Each row is followed by its class.
[ 10  28  66  50  60  68  53  35 -56  85 -28  60  36  14  24  48 -37  10
   4  38  32  17 -14   0  31  -6   5 -48  -6 -27 -23  -9 -87  -1  18 -31
 -13] => k802
[-30 -60  39 -17 -15  18  20 -20  -8  29  34  56 -11 -35  17  14 -41  26
  20 -44 -25  -4 -20  41 -69  38  19 -40  22  -1 -47   6  57   3  -5 -44
   7] => k923
[-17 -67   5  -3  37 -24 -10 -77 -62  38 -29  12  51   7 -33  38 -42 -10
  52  11  45  -2 -22   9 -11  -5 -26 -38  35 -37   3   9 -25  12   0 -77
   0] => k600
[-18 -79  16   5 -14   5  36   3   3  22  12  57  -5 -10 -10   8 -46  20
  21 -16 -40 -13 -55  56 -45  36   6 -50  13   1 -53   4  58   1 -25   4
   3] => k630
[-39 -61  20  47  28  25 -57  16 -48  80 -65  27  33 -10  -4  38 -40  24
  11 -71  73   4  16 -10 -20  42  -2 -10  86 -25 -31 -14  -9 -21  51 -45
 -12] => k906
[-20 -61  25 -10  37   2   4 -91 -35  42 -22  30  41  -7 -11  19 -37  12
  53 -17  44 -15 -22 -12 -19   8 -16 -50  32 -32   3  -1 -21  18  -1 -86
   6] => k923
[ 40  25   7  -5  40  11  20  62  35   7 -25   1 -13  28  23 -35 -40  -3
  -7  -9  -5  39  10  60 -35  30  63  18 -93 -19  34   9  13  -8  -3 -65
 -10] => k218
[-21 -34  -2  41  26  15 -54   9 -55  58 -76  33  13 -16  -2  33 -27  40
   6 -40  76  13  18  -3 -33  40 -14   3  97 -23 -36   0 -26 -16  59 -16
 -17] => k392
[ 12  26  69  55  61  58  55  35 -66  95 -35  60  38  12  13  49 -38   5
  -5  60  33  17 -11   3  34 -12   3 -54  -9 -24 -20  -8 -87   1  16 -41
 -11] => k802
[-19 -65  42  -9  28 -19  29 -68 -33  42 -31  46  36   7 -23  21 -53  11
  54 -14  35 -13 -29   5  -8  18 -24 -60  25  -8  -8   7   5  20 -10 -78
  -3] => k875
[-40 -57  -1  37  28   9 -44  14 -37  67 -56  34  38  -5   6  32 -22  29
  12 -70  76   3  16 -10 -14  35  13  -8  84 -22 -34 -14  -9 -33  51 -30
  -3] => k556
[ -7 -47  -8  46  37  21 -53  19 -43  55 -75  42  37   6   2  30 -43  26
  11 -46  69  11   6  15 -27  26  -9  -6  68 -26 -29 -30 -18 -13  58   6
 -23] => k630
[ 17  19  63  51  59  61  54  35 -64  84 -26  54  34  12  12  45 -34   4
  -3  45  29  19 -12   5  39  -9   1 -42  -8 -23 -22  -6 -94   2   0 -46
 -13] => k802
[ -7 -88  -1  -9  32 -20   4 -68 -41  28 -33  24  39  18 -32  12 -41 -11
  56 -17  28 -22 -38  21 -22  -3 -27 -59  26 -22   4   2 -38  20 -20 -53
  -5] => k630
[-26 -57  37 -17 -29  -3  33  -6  -6  12  21  41 -25 -22  20  16 -45  30
  28 -20 -29   0 -40   9 -68  28  31 -36  50 -27 -58   6  73 -22   2  -1
   8] => k24
[ -4 -66   4  -4  45 -18  11 -58 -40  27 -40  40  55   7 -24  17 -38   0
  43  -7  35 -16 -39   9 -43  -2 -22 -65  16 -22  14   3 -10  28 -12 -42
  -3] => k630
[-19 -30  -1  53  32  22 -57  -2 -64  68 -76  27  23 -16  -2  27 -34  43
  15 -44  77  12   7 -22 -20  36  -4   6 114 -34 -31 -10 -29  -7  66  -3
 -22] => k392
[ -8 -66  26 -11  22  -8  22 -86 -51  29 -30  19  30   6  -7  23 -29  -3
  52   6  28 -13 -14  -8 -33  12 -12 -50  29 -40  -9   5 -19  17  -4 -61
  11] => k24
[  2  22  82  50  76  77  57  42 -73  93 -14  37  49  17  23  25 -42  20
   1  34  11  11 -17  18  64  -4   0 -34 -36 -12 -17   3 -78  -3  24 -26
 -19] => k218
[ 48   3  20   7  13  -6  24  31  -6  -2 -27  39   0  18  29  -9  -3  -7
   2  38   9  30  28  62 -90  38  52  -7 -89 -36  33   5  30  12  16 -55
  26] => k24
[ 15  32  62  46  57  64  54  44 -44  85 -24  51  36  19  19  35 -39  -1
   2  49  38  15 -18 -14  19 -16  -1 -58   4 -32  -9 -13 -73  -7  27 -30
  -9] => k802
[  55   19   -6    3   36   -9   -5   42   12   -2  -28    8   -7   18
   23   -6  -25  -19  -13   24   22   45   23   63  -32   19   41   24
 -101  -30   28    7   13   -7   20  -62   -1] => k600
[-24 -41   3  36  40  39 -66  14 -44  53 -56  38  51 -12  11  39 -43  41
   8 -64  81   6  23 -12 -31  24   5   3  77 -26 -13 -15   2 -23  70 -43
 -11] => k923
[-55 -62   5  24  34   6 -50   0 -50  65 -46  34  32  -5   1  32  14  37
  11 -67  75   3  19 -30 -23  20  -3 -19  84 -26 -23 -12  -2 -37  54 -28
  -1] => k556
[  50   21    1   11   34  -10   -3   29   26    1  -36   17   -2   20
   26   -1  -27  -15   -2   25   18   39   20   74  -37   29   41   16
 -104  -33   25    1   16   -6   25  -56    8] => k600
[ 45  11   6  13  21  -9  26  17  -3  22 -36  44 -20   6   8 -24 -13 -11
  10  26   9  25  13  66 -73  49  47 -21 -71 -31  31  22  -1  23   0 -60
  13] => k392
[-41 -18  32  23  36  15 -44 -11 -53  61 -63  27  23 -12  -5  34 -23  33
   5 -38  49  13  27  11 -32  21 -44  -4 112 -18 -42  -5 -36 -25  46 -27
 -26] => k392
[-34 -64  53 -12 -29  -3  40  -5  17  38  19  82 -19 -22   6   9 -60  39
  38 -43 -26  -3 -49  38 -63  32  16 -67  44   7 -58   1  73 -17 -10 -18
   4] => k875
[-17 -66  10 -24  30   8  -4 -69 -52  35  -9  30  45 -12  -8  17 -33  -3
  52 -30  38 -20 -20 -21 -44  -7 -12 -57  44 -25  17  11 -24  17 -12 -86
   9] => k923
[ 46  14  16  -1  29 -11  17  43  49   7 -41  35  -9  18  12 -16 -46   8
   0   8   8  35   9  54 -46  34  42  -8 -89  -4  25  -6  49 -12  -5 -57
   1] => k875
[ 11  29  74  43  71  83  41  28 -49  95   1  64  32   0  36  29 -30  19
   7  30  45  12  -9 -18  22 -23  -4 -53 -11 -23 -17 -19 -61 -17  52 -15
  -1] => k923
[ 28 -25  37  16  10  -2  17  22  33  27 -35  42   5  12  11 -13 -35 -12
  11 -19  13  13   2  78 -72  41  53 -52 -82 -27  27   2   7   2   5 -94
  16] => k906
[  6  25  68  44  66  65  57  35 -46  98 -17  41  26  16  18  21 -46  20
   8  40  27  13 -29   1  50 -15   3 -58 -19 -18 -22  -8 -80 -18  33  -9
 -15] => k218
[-19 -43 -10  46  25  23 -59   5 -62  61 -77  23  19 -11  -1  24 -32  40
  15 -55  61   7  15  -4 -21  43  -2   8 110 -29 -37  -4 -15 -10  56 -12
 -14] => k392
[-46 -56  25  50  20  18 -57   4 -35  66 -65  32  40 -11 -17  38 -31  29
   9 -62  68   2  12  -9 -25  40  -1 -16  84 -28 -22 -13   2 -21  52 -43
 -14] => k906
[-34 -56  33  -7  44  -5  22 -74 -33  42 -32  15  50   2 -34  15 -39  15
  38 -13  20  -9 -27   2 -38  13 -11 -55  20 -17  22  18 -12  23 -28 -89
 -13] => k218
[ 31  -6  -2   7  17 -22  33  20  25  18 -12  46   1  13  22 -25  -7 -12
  20  -2  22  18   5  59 -64  53  70 -38 -96 -27  30   7  28   8  -6 -65
  31] => k556
[-16 -78   4  -7  33 -27 -12 -80 -59  31 -28  10  47   7 -30  36 -32  -6
  50   4  46  -4 -23  14 -11  -1 -33 -40  33 -33  -1   8 -22  12   4 -77
   4] => k600
[ 26 -32  13  10   8  -8  21  14  29  21 -15  47   7  12  23 -24 -15 -11
  17 -22  25  13   4  71 -69  54  59 -37 -82 -28  26   9   1   1   1 -80
  25] => k556
[-22 -59  45 -10 -25  -1  40 -16 -19  21  18  44 -23 -20  19  18 -30  19
  20 -15 -37  -2 -18  35 -68  38  21 -38  28 -15 -59   6  65  -7   0 -15
  13] => k24
[-31 -82  20 -14  25 -28  30 -85 -35  42 -15  20  46   2 -11  12 -22  -6
  55 -33  38 -32 -27   3  -4  33  -6 -67  19 -22  -6  16 -13  24 -19 -84
  18] => k556
[ 46 -13  42  10   8  -3  29  19  32  10 -36  66   7  15  18 -12 -42   4
  18  -3  17  25   1  75 -68  40  34 -42 -92 -12  29   1  17   2   5 -79
   7] => k875
[-16 -61  43 -11  26  -5  27 -73 -16  40 -33  44  38   8 -14  20 -56   4
  58 -21  27 -17 -25  12  -4  26 -28 -61  19 -10 -13   4  -7  15  -9 -70
  -1] => k875
[-11 -67   0  -7 -17  -2  28   7  12  14  18  57 -22 -10  -1  -1 -50  15
  28 -33 -35  -6 -55  53 -49  25  16 -52  19  -5 -59  -2  51  -9 -14  19
   1] => k630
[-44 -59  44   6 -14  15  41   8   4  34  24  39  -3 -12 -11   7 -64  44
  20 -31 -34   6 -47  55 -44  54  14 -33  31   1 -54  18  66 -11 -16 -35
  -8] => k218
[ 19  14  63  54  83  75  49  45 -74  88 -28  69  51  24  24  36 -31   9
   4  46  17   9 -19  29  56  -9 -15 -47 -32 -20 -33 -19 -71   1  33  25
 -14] => k630
[ -2   4  88  62  71  68  47  42 -64 110 -19  51  43  11  10  42 -29  11
   1  33  27   2 -14   4  57  -7   1 -61 -23 -12 -24 -14 -64  -7  30 -23
  -1] => k906
[-38 -16  28  28  30  10 -47   0 -59  64 -65  30   6 -12   0  32 -21  32
   8 -32  60  16  30   5 -34  29 -29   3 107 -25 -40  -5 -32 -23  60 -20
 -25] => k392
[  1  17  84  49  77  73  65  30 -67  94 -12  43  35  17  10  29 -43  28
   1  35  19  27 -20  26  64  -3  -3 -38 -30 -14 -33  -6 -79  -9  18 -32
 -27] => k218
[-32 -90  25  -4  20 -20  -3 -75 -41  55 -24  14  39  -1 -38  18 -35 -18
  52 -29  35 -30 -23   2 -25  15 -15 -69  38 -19  13  14 -38  25 -26 -96
   8] => k906
[-17 -38   6  54  28  19 -68   6 -60  49 -75  25  40  -4   9  54 -38  26
  11 -39  73  29  23   8  -7  34 -13  29  70 -44 -41 -22   6 -26  86 -22
 -18] => k600
[ 12  14  70  56  71  68  45  25 -87 102 -36  49  30   9  12  36 -31  22
   4  50  25   8 -17   9  63  -5 -11 -40   8 -22 -38  -1 -92   3  37  -6
 -10] => k392
[-43 -64  38   2  -7  18  40  11  -5  28  22  31  -8  -4  -8   7 -43  41
  20 -34 -43   2 -36  55 -29  56  14 -23  17   4 -48  16  67  -7 -15 -32
  -3] => k218
[-31 -54  32  -8  35 -15  18 -57 -42  31 -29  11  56   3 -33  18 -39  14
  40  -6  29  -6 -30  -1 -41   8 -17 -48  30 -16  27  18 -13  19 -25 -85
 -11] => k218
[-24 -44  27   7 -11  -6  20 -32  -7  22  18  40 -13 -19   2  27 -36  17
  21 -13 -24   9 -27  49 -30  33   8 -32   5 -15 -58   5  63  -8  12 -16
   2] => k600
[  63   -1   -9    9   21  -15   26   43   24   -1  -31   56   -3   23
   10  -22  -27  -23    9   26   15   24   -4   89  -85   27   47  -33
 -103  -20   40   -2   -1   17  -10  -39   10] => k630
[  1  30  79  59  86  78  57  41 -66 100 -13  40  43  19  16  26 -35  27
  -3  36  13  18  -9  25  75   6   1 -28 -37 -12 -25  -5 -69  -2  30 -15
 -18] => k218
[ -8  22  92  59  74  68  51  30 -77 114 -21  56  41  11  16  34 -44  32
   2  41  29  24 -11  32  52   6  -2 -39 -20 -16 -32  -3 -86  -3  33 -28
 -23] => k218
[-30 -38   9  37  32  34 -46  29 -55  60 -60  19  38   2   7  26 -61  42
  14 -66  61  22   9   7 -20  44   9  18  80 -22 -29  -5 -12 -18  51 -36
 -33] => k218
[  54   18    9   -4   20    9   25   34    0   -6  -14   22   -7   19
   34  -13   -5  -19   -3   41   -1   29   35   52  -87   37   50   -5
 -103  -27   38   10   25    9   -3  -47   18] => k24
[-42 -53  45  -4  -7   5  42  -4 -12  35  27  38 -15 -20   2   2 -52  30
  19 -52 -40   5 -30  61 -33  57  14 -26  20   4 -58  20  53   1 -12 -41
 -11] => k218
[ 31  31  65  55  70  66  54  39 -40  92 -14  66  38  23  28  13 -41   0
   9  50  32   2 -33   8  30 -29 -11 -72 -22 -21 -17 -29 -76  -1  48  37
 -11] => k630
[  46   -1   30    1    9  -11   31   38   31    1  -31   57    1   24
    5  -11  -40   -6   10   22    5   33    7   77  -69   35   41  -24
 -100   -4   34    0   36    8   -4  -71    8] => k875
[-24 -57  33   6 -17  -1  40 -17 -17  37  19  38 -32 -23 -15  -2 -33  28
  13 -17 -42  -3 -35  54 -31  43   8 -34  42   3 -62  16  43  14 -10 -20
   3] => k392
[-24 -61  11  -9 -25  -8  27 -17 -11  26  17  41 -41 -31  -5   3 -47  34
  32 -35 -26  -2 -54  25 -48  32  17 -44  68  -5 -68  16  35  -3 -13  -2
   1] => k392
[  40   32    6   -8   41   17   18   73   30    7  -26    6   -9   29
   32  -35  -35   -4  -12   -9  -14   39   25   80  -42   39   64   19
 -103  -15   32   12   16   -6   -3  -64   -6] => k218
[-35 -31  24  46  38  34 -44  26 -44  57 -58  21  48  -1   4  30 -51  51
   8 -59  63  22   9  12 -16  50  -7  14  75 -21 -26  -8  -6 -21  60 -31
 -30] => k218
[-27 -57  23  10 -16  -1  18  -7 -10  17  20  34  -4 -13  -8  28 -44  22
  20  -3 -22   8 -38  43 -19  30   5 -18  21 -14 -58   8  73 -12  12 -15
   5] => k600
[ 16  20  72  63  66  47  33   5 -77  95 -33  56  42   7  20  57 -38  12
   7  66  52  26  -9  29  52 -11  -9 -40 -33 -33 -35 -10 -84 -10  48 -24
 -12] => k600
[ 12   1  88  47  68  67  55  44 -65  90 -33  70  46  18  -1  53 -41  22
  -1  55  20  14 -14   4  59 -20 -14 -53 -27   2 -26 -17 -54 -16  18 -18
 -15] => k875
[ 47  25   8  -8  40  17  -2  39  24   5 -31  31  -5   4  47 -14 -17   0
  -8  -8  17  28  30  43 -67  23  58  -2 -98 -25  39   1  20  -9  13 -76
  11] => k923
[ 51  22   6 -14  40   3  16  35  19  -9 -28   8 -15  19  36 -14 -16  -4
 -11  21  -3  37  30  41 -60  23  52   8 -99 -32  22   4  35 -10   6 -47
  11] => k24
[ 50  24 -14  -1  32 -10  11  41  14  15 -33  17 -35   6  17 -35 -19   0
  -6  12   9  30  10  48 -45  36  56   5 -61 -24  21  17   7   7   0 -41
   6] => k392
